Below are the code and all the weights of a small trained network. Each question names an input and a class and asks about switching units off, where a switched-off unit gives its printed mean instead of its output.

import numpy as np


def w(rows, s, z=0):
    codes = np.array(rows[::2]) - 128.0
    scale = np.full(codes.shape[1], s)
    scale[-1] = z or s
    return codes * scale


def f(y):
    return y / 2 * (1 + np.tanh(0.7978845608 * (y + 0.044715 * y**3)))


def log_softmax(a):
    a = a - a.max(-1, keepdims=True)
    return a - np.log(np.exp(a).sum(-1, keepdims=True))


def net(x, mask):
    res = np.array(x, float).reshape(1, 5) / 4 @ E
    y = f(res @ A[0][:, :-1].T + A[0][:, -1])
    res = res + np.where(mask, y, B[0][:, -1]) @ B[0][:, :-1]
    return log_softmax(res[-1] @ U[:, :-1].T + U[:, -1])


A, B = {}, {}
E = w([
[93,110,32,10,86,94,62,54,78],'x0',
[255,87,77,135,72,55,197,71,212],'x1',
[132,131,131,123,124,129,131,131,123],'x2',
[128,129,122,138,125,122,123,132,125],'x3',
[87,241,50,74,192,76,206,197,155],'x4',
],0.0068)
A[0] = w([
[254,97,66,126,68,61,189,64,232,141],'n0',
[86,220,43,82,212,86,182,195,138,107],'n1',
[161,39,184,147,87,175,53,94,99,92],'n2',
[87,117,51,42,57,112,90,79,64,79],'n3',
[38,159,165,136,160,194,72,171,59,105],'n4',
[151,138,216,227,164,173,189,216,157,76],'n5',
[126,149,227,231,154,184,218,221,174,82],'n6',
[91,224,54,76,180,85,181,195,156,94],'n7',
[148,44,190,154,73,200,34,75,79,116],'n8',
[78,219,57,72,182,82,197,193,157,113],'n9',
[40,142,130,128,175,203,62,182,48,121],'n10',
[14,164,182,115,182,197,63,164,52,136],'n11',
[156,47,193,159,82,178,43,73,91,104],'n12',
[144,48,172,162,93,164,49,80,123,91],'n13',
[113,122,82,62,97,106,93,105,87,4],'n14',
[62,109,34,48,102,103,57,72,72,85],'n15',
[93,109,37,48,103,100,50,83,67,83],'n16',
[14,156,171,107,157,187,70,171,51,130],'n17',
],0.0055,0.0026)
B[0] = w([
[209,9,7,7,47,3,204,250,160,235],'n0',
[42,147,156,208,82,223,181,106,38,215],'n1',
[32,141,142,174,101,173,171,112,73,206],'n2',
[191,198,208,113,251,155,27,72,201,202],'n3',
[201,66,82,48,95,46,172,190,153,223],'n4',
[184,197,187,99,253,134,21,40,217,209],'n5',
[187,190,195,103,222,138,22,44,214,222],'n6',
[35,152,170,203,74,206,168,102,38,207],'n7',
[29,149,160,187,69,182,175,137,46,237],'n8',
[40,143,176,234,54,228,167,85,29,214],'n9',
[190,54,50,58,94,48,173,201,169,230],'n10',
[210,47,47,58,80,27,191,209,156,254],'n11',
[54,156,150,188,75,210,180,115,60,222],'n12',
[45,138,145,177,88,170,158,127,79,197],'n13',
[143,167,151,128,172,122,89,119,161,151],'n14',
[169,197,193,124,222,137,38,63,201,213],'n15',
[167,188,181,133,222,159,51,53,213,207],'n16',
[218,60,36,50,75,32,172,195,160,242],'n17',
],0.0052,0.0068)
U = w([
[176,71,56,89,81,31,182,181,130,220],'0',
[39,144,153,184,84,198,164,114,9,148],'1',
[160,171,172,126,241,133,25,83,188,6],'2',
],0.013,0.0012)

Each question gives the input, the list of numbers given to net, and the class t.
The units are the neurons (one row each of A and B). Each row of codes is followed by its name. A weight is (code - 128) times the scale printed after its matrix; where a second scale follows, it is the last column's (A, B and U).
mask holds one flag per neuron, in row order. A switched-off neuron (its flag False) gives its mean, the last column of its row in B, instead of its output. The means were averaged over made-up inputs and are rounded, as every weight is.
A unit's drop is (log p(t) with every unit on - log p(t) with that unit switched off) / (log p(t) with every unit on - log p(t) with every unit switched off).
most important unit: the unit with the biggest drop
top k neurons: the k neurons with the biggest drops, biggest first
drop when u is switched off: that unit's drop, to one decimal
input [-1,2,-8,3,-3], class 1: most important unit	n11
input [-7,3,-6,-1,8], class 1: top 3 neurons	n9, n1, n7
input [-5,2,-5,4,4], class 2: top 2 neurons	n6, n5
input [8,-6,4,4,1], class 2: top 3 neurons	n15, n3, n16
input [8,-1,-5,0,8], class 1: top 2 neurons	n9, n1
input [-6,-6,1,-4,0], class 0: top 2 neurons	n11, n17
input [6,-7,2,-8,-3], class 0: top 2 neurons	n11, n17
input [8,7,-7,-8,-2], class 2: top 3 neurons	n3, n16, n15
input [3,3,-8,5,4], class 1: drop when n9 is switched off	0.1
input [-2,-2,8,-7,4], class 1: drop when n0 is switched off	0.1
input [7,-7,-5,4,-7], class 0: drop when n9 is switched off	0.2
